Below are the code and all the weights of a small trained network. Each question names an input and a class and asks about switching units off, where a switched-off unit gives its printed mean instead of its output.

import numpy as np


def w(rows, s, z=0):
    codes = np.array(rows[::2]) - 128.0
    scale = np.full(codes.shape[1], s)
    scale[-1] = z or s
    return codes * scale


def f(y):
    return np.maximum(y, 0)


def log_softmax(a):
    a = a - a.max(-1, keepdims=True)
    return a - np.log(np.exp(a).sum(-1, keepdims=True))


def net(x, mask):
    res = np.array(x, float).reshape(1, 3) / 4 @ E
    y = f(res @ A[0][:, :-1].T + A[0][:, -1])
    res = res + np.where(mask, y, B[0][:, -1]) @ B[0][:, :-1]
    return log_softmax(res[-1] @ U[:, :-1].T + U[:, -1])


A, B = {}, {}
E = w([
[19,194,170],'x0',
[136,56,154],'x1',
[117,140,253],'x2',
],0.014)
A[0] = w([
[252,130,141,151],'N1',
[21,225,108,169],'N2',
[9,66,186,138],'N3',
[203,92,28,203],'N4',
[10,207,79,149],'N5',
[108,178,68,3],'N6',
[179,102,234,222],'N7',
],0.014,0.0047)
B[0] = w([
[194,7,131,206],'N1',
[89,231,103,247],'N2',
[68,128,181,206],'N3',
[167,107,55,254],'N4',
[55,198,102,238],'N5',
[142,152,80,164],'N6',
[142,82,196,213],'N7',
],0.018)
U = w([
[252,1,196,21],'0',
[83,66,219,63],'1',
[210,41,7,254],'2',
[50,202,131,187],'3',
],0.013,0.0041)

Each question gives the input, the list of numbers given to net, and the class t.
The units are the neurons (one row each of A and B). Each row of codes is followed by its name. A weight is (code - 128) times the scale printed after its matrix; where a second scale follows, it is the last column's (A, B and U).
mask holds one flag per neuron, in row order. A switched-off neuron (its flag False) gives its mean, the last column of its row in B, instead of its output. The means were averaged over made-up inputs and are rounded, as every weight is.
A unit's drop is (log p(t) with every unit on - log p(t) with that unit switched off) / (log p(t) with every unit on - log p(t) with every unit switched off).
unit that matters most: the unit with the biggest drop
top k neurons: the k neurons with the biggest drops, biggest first
drop when u is switched off: that unit's drop, to one decimal
input [6,4,7], class 1: top 2 neurons : (N7, N3)
input [5,8,0], class 1: unit that matters most : N2
input [1,7,3], class 1: top 3 neurons : (N1, N3, N4)
input [-1,6,7], class 0: top 3 neurons : (N5, N2, N7)
input [0,-2,4], class 1: top 2 neurons : (N5, N2)
input [0,6,2], class 1: top 3 neurons : (N4, N1, N3)
input [2,1,3], class 1: top 2 neurons : (N5, N2)
input [-6,-3,3], class 0: drop when N2 is switched off : 0.0
input [-7,-6,3], class 0: drop when N2 is switched off : 0.1
input [-1,5,3], class 0: drop when N2 is switched off : 0.4
input [2,8,1], class 1: drop when N1 is switched off : 0.1
